[[  7 -28]
 [-16 -27]
 [-21  12]
 [ 13  30]
 [ 55  23]
 [-36  29]
 [-18  20]
 [ 41 -33]
 [-21  23]
 [-23 -17]
 [ 10 -21]
 [ -6 -29]]
=>
[[-28   7]
 [-27 -16]
 [ 12 -21]
 [ 30  13]
 [ 23  55]
 [ 29 -36]
 [ 20 -18]
 [-33  41]
 [ 23 -21]
 [-17 -23]
 [-21  10]
 [-29  -6]]

[[ -6   8 -41 -37 -41  48]
 [ -6   1 -44  -6  24  32]
 [ 21 -48  15   4 -21  -9]
 [-19 -39   6 -16  39  50]
 [-32 -11  28  18   1 -19]
 [  6  -4  28   5  -3 -20]
 [ 26 -30 -46  35 -32 -51]
 [-15  20 -17 -37 -44   4]
 [ 20 -28 -31 -13  10  26]
 [-18 -20  34 -26  35  24]
 [-34  10 -51  44  39 -10]]
=>
[[  8 -41 -37 -41  48  -6]
 [  1 -44  -6  24  32  -6]
 [-48  15   4 -21  -9  21]
 [-39   6 -16  39  50 -19]
 [-11  28  18   1 -19 -32]
 [ -4  28   5  -3 -20   6]
 [-30 -46  35 -32 -51  26]
 [ 20 -17 -37 -44   4 -15]
 [-28 -31 -13  10  26  20]
 [-20  34 -26  35  24 -18]
 [ 10 -51  44  39 -10 -34]]

[[-24 -41 -44]
 [ 12  47  44]
 [ 27  57  50]
 [ 43  17  30]
 [ 29  50  46]
 [ 43  21  40]]
=>
[[-41 -44 -24]
 [ 47  44  12]
 [ 57  50  27]
 [ 17  30  43]
 [ 50  46  29]
 [ 21  40  43]]

[[ 32   2 -29  -7  -7  13 -19 -10 -15 -14  28  27 -10 -18  14  -8]
 [  6  23  21 -52  16   9  42 -37  51  -3 -25  21 -17   3  39  -2]
 [ -9 -16  -2  -5   9   4   5  16  16  -7 -17 -24  15  -4 -11 -28]
 [-15  -1  13   3   4  -6   9   5   8   6 -13 -13   5   8  -6   3]]
=>
[[  2 -29  -7  -7  13 -19 -10 -15 -14  28  27 -10 -18  14  -8  32]
 [ 23  21 -52  16   9  42 -37  51  -3 -25  21 -17   3  39  -2   6]
 [-16  -2  -5   9   4   5  16  16  -7 -17 -24  15  -4 -11 -28  -9]
 [ -1  13   3   4  -6   9   5   8   6 -13 -13   5   8  -6   3 -15]]

[[-12 -26 -37  66  12   6  -9]
 [ 16  -3 -24  10  55  -8 -55]]
=>
[[-26 -37  66  12   6  -9 -12]
 [ -3 -24  10  55  -8 -55  16]]

[[ 49 -19 -67]
 [ 16 -71  50]
 [-18 -26  25]
 [ 20 -42  47]]
=>
[[-19 -67  49]
 [-71  50  16]
 [-26  25 -18]
 [-42  47  20]]

[[-20 -38  40  48  48 -27  32  45]
 [ 10  61 -24 -45 -47  33 -27 -39]
 [-19 -31  40  47  47 -25  33  41]
 [-21 -45  38  51  53 -30  34  50]
 [-17 -30  41  47  47 -25  33  41]]
=>
[[-38  40  48  48 -27  32  45 -20]
 [ 61 -24 -45 -47  33 -27 -39  10]
 [-31  40  47  47 -25  33  41 -19]
 [-45  38  51  53 -30  34  50 -21]
 [-30  41  47  47 -25  33  41 -17]]

[[ 29   2 -13  23  -6 -13]
 [  3 -10 -64 -33  41  -5]
 [-26  20  -7 -17  22 -43]
 [  3  -6  -7   1  38  54]
 [ 24 -11  20  69  25  28]
 [  4  -3 -16 -29 -30 -10]
 [-27  12   4 -15 -22  21]
 [-34  14 -16   2  43  14]
 [-14   7 -23  -5  14  10]]
=>
[[  2 -13  23  -6 -13  29]
 [-10 -64 -33  41  -5   3]
 [ 20  -7 -17  22 -43 -26]
 [ -6  -7   1  38  54   3]
 [-11  20  69  25  28  24]
 [ -3 -16 -29 -30 -10   4]
 [ 12   4 -15 -22  21 -27]
 [ 14 -16   2  43  14 -34]
 [  7 -23  -5  14  10 -14]]
